Below is a small trained network, with its code and all its weights. Each question gives an input and a class and asks what happens when units are switched off, that is, made to give their printed mean instead of their output.

import numpy as np


def w(rows, s, z=0):
    codes = np.array(rows[::2]) - 128.0
    scale = np.full(codes.shape[1], s)
    scale[-1] = z or s
    return codes * scale


def norm(h):
    return h / np.sqrt((h * h).mean(-1, keepdims=True) + 1e-5)


def f(y):
    return y / 2 * (1 + np.tanh(0.7978845608 * (y + 0.044715 * y**3)))


def log_softmax(a):
    a = a - a.max(-1, keepdims=True)
    return a - np.log(np.exp(a).sum(-1, keepdims=True))


def net(x, mask):
    res = np.array(x, float).reshape(1, 3) / 4 @ E
    u = 0
    for l in range(3):
        y = f(norm(res) @ A[l][:, :-1].T + A[l][:, -1])
        res = res + np.where(mask[u : u + 11], y, B[l][:, -1]) @ B[l][:, :-1]
        u += 11
    return log_softmax(norm(res)[-1] @ U[:, :-1].T + U[:, -1])


A, B = {}, {}
E = w([
[97,136,94,168,219,50],'x0',
[168,111,240,146,186,159],'x1',
[147,115,175,65,36,2],'x2',
],0.0038)
A[0] = w([
[138,127,96,124,186,109,173],'L0N1',
[140,101,190,109,116,87,110],'L0N2',
[105,133,97,114,96,101,35],'L0N3',
[116,132,159,120,96,169,130],'L0N4',
[142,127,244,116,90,147,108],'L0N5',
[134,117,142,138,90,125,128],'L0N6',
[81,96,155,148,105,157,53],'L0N7',
[139,133,135,125,107,84,56],'L0N8',
[138,116,97,116,79,156,134],'L0N9',
[124,117,108,109,84,68,6],'L0N10',
[119,127,139,130,93,56,17],'L0N11',
],0.011,0.0014)
B[0] = w([
[44,106,149,65,167,110,184],'L0N1',
[147,222,154,214,116,168,213],'L0N2',
[161,138,158,203,138,71,173],'L0N3',
[186,118,154,44,123,149,165],'L0N4',
[7,127,159,203,161,58,253],'L0N5',
[114,147,137,43,103,120,149],'L0N6',
[166,140,132,99,130,141,130],'L0N7',
[138,179,153,54,118,155,165],'L0N8',
[90,130,99,139,33,145,176],'L0N9',
[210,167,103,136,113,50,212],'L0N10',
[191,194,175,47,144,154,208],'L0N11',
],0.011,0.0052)
A[1] = w([
[1,83,99,163,183,168,134],'L1N1',
[98,112,132,124,110,194,123],'L1N2',
[157,142,216,70,199,168,128],'L1N3',
[197,62,185,129,84,211,141],'L1N4',
[85,18,140,190,219,66,8],'L1N5',
[231,186,128,53,195,95,79],'L1N6',
[92,129,81,63,146,106,60],'L1N7',
[154,66,177,165,219,140,92],'L1N8',
[150,109,38,68,130,224,111],'L1N9',
[103,127,117,139,126,145,138],'L1N10',
[62,168,87,86,126,131,117],'L1N11',
],0.0084,0.0018)
B[1] = w([
[104,30,170,17,41,167,255],'L1N1',
[158,128,142,111,39,68,142],'L1N2',
[98,93,20,159,189,197,166],'L1N3',
[136,198,29,16,132,123,134],'L1N4',
[172,212,28,152,225,177,217],'L1N5',
[155,189,89,20,38,189,190],'L1N6',
[61,210,131,180,177,219,136],'L1N7',
[61,156,66,84,215,111,167],'L1N8',
[184,255,212,147,106,87,155],'L1N9',
[102,111,106,112,93,98,137],'L1N10',
[105,79,125,117,141,64,151],'L1N11',
],0.0084,0.0076)
A[2] = w([
[132,106,103,115,166,162,118],'L2N1',
[222,191,102,122,138,161,155],'L2N2',
[177,109,74,252,133,116,28],'L2N3',
[197,132,241,140,142,106,148],'L2N4',
[106,119,156,133,64,107,72],'L2N5',
[189,133,144,135,85,86,125],'L2N6',
[192,170,139,90,141,128,111],'L2N7',
[217,172,136,121,127,187,1],'L2N8',
[114,106,181,167,181,136,132],'L2N9',
[134,56,53,105,209,195,53],'L2N10',
[135,60,155,109,98,157,82],'L2N11',
],0.011,0.00092)
B[2] = w([
[63,122,66,123,107,90,165],'L2N1',
[225,162,105,84,104,101,222],'L2N2',
[139,42,111,234,103,24,116],'L2N3',
[79,116,44,132,147,165,174],'L2N4',
[223,67,159,134,218,176,168],'L2N5',
[78,177,115,137,157,138,197],'L2N6',
[80,162,108,84,51,80,201],'L2N7',
[166,145,116,77,149,64,191],'L2N8',
[114,225,104,146,92,185,158],'L2N9',
[78,47,2,86,211,76,254],'L2N10',
[90,120,135,109,17,139,131],'L2N11',
],0.014,0.0071)
U = w([
[50,227,183,218,178,192,172],'0',
[133,11,197,90,48,190,146],'1',
[195,58,101,243,116,32,56],'2',
[228,248,89,45,73,70,208],'3',
[35,40,1,81,199,124,201],'4',
[203,90,116,180,116,144,3],'5',
[179,89,185,166,170,147,25],'6',
],0.0091,0.0047)

Each question gives the input, the list of numbers given to net, and the class t.
The units are the neurons (one row each of A and B). Each row of codes is followed by its name. A weight is (code - 128) times the scale printed after its matrix; where a second scale follows, it is the last column's (A, B and U).
mask holds one flag per neuron, layer by layer. A switched-off neuron (its flag False) gives its mean, the last column of its row in B, instead of its output. The means were averaged over made-up inputs and are rounded, as every weight is.
A unit's drop is (log p(t) with every unit on - log p(t) with that unit switched off) / (log p(t) with every unit on - log p(t) with every unit switched off).
The circuit of an input: a set's keep is (log p(t) with only the set's units on - log p(t) with every unit switched off) / (log p(t) with every unit on - log p(t) with every unit switched off). Starting from the 12 units with the biggest drops (on a tie, the unit counted first), units are removed one at a time, each time the one whose removal leaves the highest keep (on an exact tie, the one counted first), for as long as the keep stays at least 0.8.
units of the circuit, in order: the units of the circuit, biggest drop first
most important unit: the unit with the biggest drop
k most important neurons: the k neurons with the biggest drops, biggest first
top k neurons in layer l: the k neurons of layer l with the biggest drops, biggest first
drop when u is switched off: that unit's drop, to one decimal
input [-5,-2,0], class 1: 2 most important neurons => [L2N10, L1N5]
input [4,-7,-1], class 2: most important unit => L0N3
input [-1,-1,-4], class 3: 2 most important neurons => [L0N5, L1N9]
input [-4,8,0], class 0: units of the circuit, in order => [L0N5, L2N10]
input [-3,-5,-2], class 5: top 2 neurons in layer 2 => [L2N10, L2N5]
input [-6,-8,-6], class 3: units of the circuit, in order => [L0N5, L1N9]
input [-4,1,1], class 1: 2 most important neurons => [L0N5, L0N10]
input [0,-5,-2], class 1: 2 most important neurons => [L0N9, L0N10]
input [-2,-4,-4], class 1: 3 most important neurons => [L0N11, L0N10, L1N5]
input [-2,-7,-5], class 1: 2 most important neurons => [L0N10, L0N11]
input [-8,1,3], class 6: 2 most important neurons => [L0N5, L2N5]
input [-5,3,-8], class 3: 4 most important neurons => [L0N5, L1N9, L0N3, L0N1]
input [-1,-6,0], class 2: 2 most important neurons => [L0N9, L2N3]
input [-3,-8,0], class 2: most important unit => L0N9
input [-5,0,5], class 0: 3 most important neurons => [L0N5, L1N5, L2N10]
input [-8,-1,2], class 6: top 3 neurons in layer 2 => [L2N5, L2N7, L2N10]
input [1,-8,0], class 2: top 3 neurons in layer 0 => [L0N3, L0N4, L0N9]
input [-2,7,2], class 0: drop when L2N6 is switched off => 0.0
input [-6,7,5], class 0: drop when L0N5 is switched off => 1.2
input [0,-6,-8], class 1: drop when L1N1 is switched off => 0.1
